Below are the code and all the weights of a small trained network. Each question names an input and a class and asks about switching units off, where a switched-off unit gives its printed mean instead of its output.

import numpy as np


def w(rows, s, z=0):
    codes = np.array(rows[::2]) - 128.0
    scale = np.full(codes.shape[1], s)
    scale[-1] = z or s
    return codes * scale


def norm(h):
    return h / np.sqrt((h * h).mean(-1, keepdims=True) + 1e-5)


def f(y):
    return np.maximum(y, 0)


def log_softmax(a):
    a = a - a.max(-1, keepdims=True)
    return a - np.log(np.exp(a).sum(-1, keepdims=True))


def net(x, mask):
    res = np.array(x, float).reshape(1, 2) / 4 @ E
    u = 0
    for l in range(3):
        y = f(norm(res) @ A[l][:, :-1].T + A[l][:, -1])
        res = res + np.where(mask[u : u + 4], y, B[l][:, -1]) @ B[l][:, :-1]
        u += 4
    return log_softmax(norm(res)[-1] @ U[:, :-1].T + U[:, -1])


A, B = {}, {}
E = w([
[67,6,203],'x0',
[42,164,53],'x1',
],0.0018)
A[0] = w([
[147,93,202,7],'L0N1',
[182,157,142,95],'L0N2',
[2,99,99,33],'L0N3',
[148,160,81,57],'L0N4',
],0.0049,0.0012)
B[0] = w([
[168,79,146,199],'L0N1',
[56,127,121,185],'L0N2',
[3,96,52,253],'L0N3',
[152,181,155,185],'L0N4',
],0.0037,0.0022)
A[1] = w([
[2,105,104,18],'L1N1',
[138,188,107,1],'L1N2',
[70,154,73,215],'L1N3',
[155,79,160,20],'L1N4',
],0.0066,0.00076)
B[1] = w([
[2,153,52,253],'L1N1',
[174,230,102,183],'L1N2',
[120,24,200,234],'L1N3',
[167,61,136,178],'L1N4',
],0.0054,0.0037)
A[2] = w([
[12,119,119,254],'L2N1',
[77,115,109,214],'L2N2',
[95,145,100,133],'L2N3',
[150,107,162,65],'L2N4',
],0.011,0.00089)
B[2] = w([
[1,157,80,255],'L2N1',
[75,145,100,193],'L2N2',
[143,45,185,169],'L2N3',
[128,91,116,155],'L2N4',
],0.0068,0.0072)
U = w([
[3,116,89,192],'0',
[203,14,165,200],'1',
[202,230,116,216],'2',
[131,127,146,2],'3',
],0.015,0.0066)

Each question gives the input, the list of numbers given to net, and the class t.
The units are the neurons (one row each of A and B). Each row of codes is followed by its name. A weight is (code - 128) times the scale printed after its matrix; where a second scale follows, it is the last column's (A, B and U).
mask holds one flag per neuron, layer by layer. A switched-off neuron (its flag False) gives its mean, the last column of its row in B, instead of its output. The means were averaged over made-up inputs and are rounded, as every weight is.
A unit's drop is (log p(t) with every unit on - log p(t) with that unit switched off) / (log p(t) with every unit on - log p(t) with every unit switched off).
The circuit of an input: a set's keep is (log p(t) with only the set's units on - log p(t) with every unit switched off) / (log p(t) with every unit on - log p(t) with every unit switched off). Starting from all 12 units, units are removed one at a time, each time the one whose removal leaves the highest keep (on an exact tie, the one counted first), for as long as the keep stays at least 0.8.
circuit, biggest first: the units of the circuit, biggest drop first
most important unit: the unit with the biggest drop
top k neurons: the k neurons with the biggest drops, biggest first
top k neurons in layer l: the k neurons of layer l with the biggest drops, biggest first
drop when u is switched off: that unit's drop, to one decimal
input [-3,0], class 2: most important unit -> L0N3
input [1,-5], class 1: circuit, biggest first -> (L2N1 L1N1)
input [4,-3], class 1: top 2 neurons -> (L1N1 L0N3)
input [0,-4], class 1: circuit, biggest first -> (L1N1 L2N1)
input [8,-4], class 1: top 3 neurons -> (L1N1 L0N3 L2N1)
input [0,-5], class 1: circuit, biggest first -> (L2N1 L1N1)
input [-4,4], class 2: circuit, biggest first -> (L0N3 L1N1 L1N2 L2N1)
input [1,-3], class 1: top 2 neurons -> (L1N1 L2N1)
input [-4,-4], class 2: top 2 neurons -> (L2N1 L1N1)
input [-4,-7], class 1: top 2 neurons -> (L2N1 L0N3)
input [-2,0], class 2: top 3 neurons -> (L0N3 L1N1 L1N2)
input [-1,1], class 2: top 2 neurons -> (L1N2 L0N3)
input [-5,2], class 2: top 2 neurons -> (L0N3 L1N1)
input [-7,-5], class 2: most important unit -> L2N1
input [5,-2], class 1: top 2 neurons in layer 2 -> (L2N1 L2N2)
input [-4,-2], class 2: top 2 neurons -> (L1N1 L2N1)
input [-4,-5], class 2: drop when L2N1 is switched off -> 0.3
input [-5,4], class 2: drop when L2N2 is switched off -> 0.0
input [-1,0], class 2: drop when L2N1 is switched off -> 0.6
